Here is a tiny trained network, its code and every weight. The questions are about switching its units off for an input and a class, where a switched-off unit gives its printed mean instead of its output.

import numpy as np


def w(rows, s, z=0):
    codes = np.array(rows[::2]) - 128.0
    scale = np.full(codes.shape[1], s)
    scale[-1] = z or s
    return codes * scale


def f(y):
    return y / 2 * (1 + np.tanh(0.7978845608 * (y + 0.044715 * y**3)))


def log_softmax(a):
    a = a - a.max(-1, keepdims=True)
    return a - np.log(np.exp(a).sum(-1, keepdims=True))


def net(x, mask):
    res = np.array(x, float).reshape(1, 8) / 4 @ E
    y = f(res @ A[0][:, :-1].T + A[0][:, -1])
    res = res + np.where(mask, y, B[0][:, -1]) @ B[0][:, :-1]
    return log_softmax(res[-1] @ U[:, :-1].T + U[:, -1])


A, B = {}, {}
E = w([
[108,142,168,100,167,75,85],'x0',
[199,93,52,131,63,139,116],'x1',
[84,108,158,111,128,208,99],'x2',
[178,126,171,94,123,129,98],'x3',
[162,48,118,38,171,111,163],'x4',
[140,84,184,137,173,76,142],'x5',
[1,114,109,109,79,113,88],'x6',
[121,141,140,98,10,241,83],'x7',
],0.0072)
A[0] = w([
[165,173,74,215,160,102,133,245],'n0',
[179,2,133,106,183,68,105,203],'n1',
[105,177,34,125,85,163,67,225],'n2',
[172,79,117,94,179,91,144,204],'n3',
[184,98,88,113,194,64,207,242],'n4',
[34,144,203,115,185,96,132,121],'n5',
[33,134,191,118,193,118,137,124],'n6',
[85,107,47,114,81,175,86,254],'n7',
],0.0073,0.0037)
B[0] = w([
[132,154,136,170,153,50,195,212],'n0',
[67,87,110,17,71,161,181,227],'n1',
[59,99,150,105,73,69,143,219],'n2',
[75,61,34,81,114,114,142,204],'n3',
[62,173,81,122,101,57,144,254],'n4',
[132,116,254,163,90,102,18,204],'n5',
[132,110,210,130,68,94,84,198],'n6',
[46,108,100,143,91,167,220,225],'n7',
],0.0081,0.0073)
U = w([
[172,207,56,194,194,75,183,178],'0',
[26,80,33,44,62,145,186,241],'1',
[232,125,54,40,189,162,56,4],'2',
[233,100,197,103,140,228,132,42],'3',
[117,130,212,144,97,104,1,60],'4',
],0.0064,0.0024)

Each question gives the input, the list of numbers given to net, and the class t.
The units are the neurons (one row each of A and B). Each row of codes is followed by its name. A weight is (code - 128) times the scale printed after its matrix; where a second scale follows, it is the last column's (A, B and U).
mask holds one flag per neuron, in row order. A switched-off neuron (its flag False) gives its mean, the last column of its row in B, instead of its output. The means were averaged over made-up inputs and are rounded, as every weight is.
A unit's drop is (log p(t) with every unit on - log p(t) with that unit switched off) / (log p(t) with every unit on - log p(t) with every unit switched off).
The circuit of an input: a set's keep is (log p(t) with only the set's units on - log p(t) with every unit switched off) / (log p(t) with every unit on - log p(t) with every unit switched off). Starting from all 8 units, units are removed one at a time, each time the one whose removal leaves the highest keep (on an exact tie, the one counted first), for as long as the keep stays at least 0.8.
units of the circuit, in order: the units of the circuit, biggest drop first
unit that matters most: the unit with the biggest drop
k most important neurons: the k neurons with the biggest drops, biggest first
drop of u: that unit's drop, to one decimal
input [-4,-5,-3,-7,-6,-3,-6,5], class 0: unit that matters most => n1
input [4,3,2,4,-5,2,0,0], class 0: units of the circuit, in order => n5, n1
input [8,-3,-5,6,6,-3,6,1], class 4: units of the circuit, in order => n5, n7
input [0,-3,8,2,-3,0,-7,0], class 3: units of the circuit, in order => n4, n2
input [1,-1,6,8,3,-5,-1,-5], class 2: units of the circuit, in order => n7, n2
input [-2,0,-8,1,0,-4,-8,4], class 0: units of the circuit, in order => n1, n0
input [-4,0,1,-1,-7,-7,-3,-2], class 0: units of the circuit, in order => n1, n0
input [2,-8,-3,0,2,-8,8,2], class 4: units of the circuit, in order => n5, n1
input [-5,-2,6,-8,2,6,8,-4], class 4: units of the circuit, in order => n5, n6
input [0,-4,-3,-3,0,4,-4,8], class 3: units of the circuit, in order => n4, n3, n2
input [-6,-7,-6,-7,0,0,0,2], class 0: 2 most important neurons => n1, n3
input [-8,-7,-5,1,-1,-1,5,-7], class 0: 2 most important neurons => n0, n2
input [-6,2,3,-6,-3,2,-7,4], class 3: 3 most important neurons => n4, n3, n1
input [1,-3,-3,8,1,2,-3,-8], class 1: units of the circuit, in order => n1
input [-6,1,6,-4,-5,4,6,-5], class 4: 2 most important neurons => n1, n3
input [1,-8,-4,8,5,0,2,1], class 4: 3 most important neurons => n5, n7, n6
input [5,-2,8,-2,6,6,7,3], class 4: 2 most important neurons => n5, n6
input [-2,3,-1,5,-4,-4,-1,-5], class 0: 2 most important neurons => n1, n0
input [2,1,4,4,-6,-3,-7,-3], class 0: drop of n4 => -0.1
input [3,8,8,5,-7,-3,-3,-8], class 0: unit that matters most => n0
input [5,-3,1,5,4,-7,-8,6], class 2: drop of n5 => 0.2
input [-3,-1,-2,1,-5,-4,-2,-4], class 0: drop of n1 => 0.1
